Below is a small trained network, with its code and all its weights. Each question gives an input and a target symbol and asks what happens when units are switched off, that is, made to give their printed mean instead of their output.

import numpy as np


def w(rows, s, z=0):
    codes = np.array(rows[::2]) - 128.0
    scale = np.full(codes.shape[1], s)
    scale[-1] = z or s
    return codes * scale


def norm(h):
    return h / np.sqrt((h * h).mean(-1, keepdims=True) + 1e-5)


def f(y):
    return y / 2 * (1 + np.tanh(0.7978845608 * (y + 0.044715 * y**3)))


def softmax(a):
    e = np.exp(a - a.max(-1, keepdims=True))
    return e / e.sum(-1, keepdims=True)


def log_softmax(a):
    a = a - a.max(-1, keepdims=True)
    return a - np.log(np.exp(a).sum(-1, keepdims=True))


def net(x, mask):
    ids = ['βγεθλμξστφψ'.index(c) for c in x.split()]
    T = len(ids)
    res = E[ids] + P[:T]
    r = norm(res)
    for j in range(2):
        rows = slice(3 * j, 3 * j + 3)
        q, k, v = (r @ M[0][rows].T for M in (Q, K, V))
        z = softmax(np.where(np.tri(T) > 0, q @ k.T / 3**0.5, -1e9)) @ v
        o = O[0][rows]
        res = res + np.where(mask[j], z, o[:, -1]) @ o[:, :-1]
    y = f(norm(res) @ A[0][:, :-1].T + A[0][:, -1])
    res = res + np.where(mask[2:6], y, B[0][:, -1]) @ B[0][:, :-1]
    return log_softmax(norm(res)[-1] @ U[:, :-1].T + U[:, -1])


Q, K, V, O, A, B = {}, {}, {}, {}, {}, {}
E = w([
[99,168,136],'β',
[6,80,67],'γ',
[100,168,134],'ε',
[66,82,201],'θ',
[114,118,121],'λ',
[136,114,115],'μ',
[77,180,163],'ξ',
[180,112,101],'σ',
[122,117,111],'τ',
[97,165,142],'φ',
[80,136,174],'ψ',
],0.014)
P = w([
[152,113,132],'0',
[85,251,127],'1',
[148,108,125],'2',
[152,108,139],'3',
[88,243,149],'4',
[148,111,117],'5',
[152,107,140],'6',
[114,248,157],'7',
[147,113,112],'8',
[151,107,139],'9',
[124,245,160],'10',
],0.016)
Q[0] = w([
[81,249,151],'h0',
[187,173,92],'h0',
[178,226,59],'h0',
[50,119,108],'h1',
[35,100,84],'h1',
[74,132,95],'h1',
],0.012)
K[0] = w([
[75,211,142],'h0',
[188,175,103],'h0',
[138,185,80],'h0',
[32,132,90],'h1',
[6,81,66],'h1',
[91,118,98],'h1',
],0.016)
V[0] = w([
[185,254,158],'h0',
[111,72,98],'h0',
[127,30,180],'h0',
[175,131,114],'h1',
[63,114,45],'h1',
[124,105,128],'h1',
],0.011)
O[0] = w([
[108,130,118,252],'h0',
[71,115,163,47],'h0',
[112,160,3,79],'h0',
[90,97,195,80],'h1',
[182,214,36,83],'h1',
[134,129,162,113],'h1',
],0.0059,0.0034)
A[0] = w([
[252,171,117,74],'n0',
[239,50,129,2],'n1',
[196,206,127,108],'n2',
[27,165,130,97],'n3',
],0.011,0.005)
B[0] = w([
[94,203,71,126],'n0',
[189,196,128,166],'n1',
[107,73,87,181],'n2',
[87,250,141,254],'n3',
],0.013,0.0033)
U = w([
[136,95,196,74],'β',
[144,173,20,144],'γ',
[142,99,193,88],'ε',
[4,81,140,1],'θ',
[105,75,91,154],'λ',
[203,108,130,164],'μ',
[117,190,207,66],'ξ',
[228,208,155,146],'σ',
[142,86,109,186],'τ',
[120,83,202,79],'φ',
[109,245,124,131],'ψ',
],0.015,0.0045)

Each question gives the input, a string of symbols that net reads in full, and the target symbol t.
The units are the heads (3 rows each of Q, K, V and O) and the neurons (one row each of A and B). Each row of codes is followed by its name. A weight is (code - 128) times the scale printed after its matrix; where a second scale follows, it is the last column's (O, A, B and U).
mask holds one flag per unit, heads first, then neurons. A switched-off unit (its flag False) gives its mean, the last column of its rows in O or B, instead of its output. The means were averaged over made-up inputs and are rounded, as every weight is.
A unit's drop is (log p(t) with every unit on - log p(t) with that unit switched off) / (log p(t) with every unit on - log p(t) with every unit switched off).
The circuit of an input: a set's keep is (log p(t) with only the set's units on - log p(t) with every unit switched off) / (log p(t) with every unit on - log p(t) with every unit switched off). Starting from all 6 units, units are removed one at a time, each time the one whose removal leaves the highest keep (on an exact tie, the one counted first), for as long as the keep stays at least 0.8.
circuit, biggest first: the units of the circuit, biggest drop first
unit that matters most: the unit with the biggest drop
top k neurons: the k neurons with the biggest drops, biggest first
heads that matter: for each layer, one digit per head in row order, 1 if its drop is at least 0.15 and else 0, layers parted by /
drop when u is switched off: that unit's drop, to one decimal
input σ γ φ θ σ, target ξ: circuit, biggest first : h0, h1
input μ γ τ τ σ γ μ γ β, target γ: heads that matter : 01
input θ ε σ ψ, target ψ: unit that matters most : h0
input ε γ σ λ σ ξ σ γ ξ τ, target λ: heads that matter : 10
input γ ψ ε, target γ: circuit, biggest first : h1, n2
input σ ε β μ γ φ γ μ μ ψ σ, target ξ: top 3 neurons : n0, n1, n3
input σ σ β ψ μ μ, target μ: circuit, biggest first : n3, h0, h1, n1
input ξ ξ σ μ μ ψ ξ θ μ, target μ: top 3 neurons : n3, n1, n2
input μ σ σ σ λ λ γ γ λ β μ, target ξ: drop when h0 is switched off : 0.8
input φ ψ λ ψ β λ ξ μ ψ λ, target λ: drop when n3 is switched off : 0.2
input λ τ ψ γ σ θ θ, target θ: drop when n2 is switched off : 0.0
input φ γ λ ψ λ ε, target γ: drop when h1 is switched off : 3.2
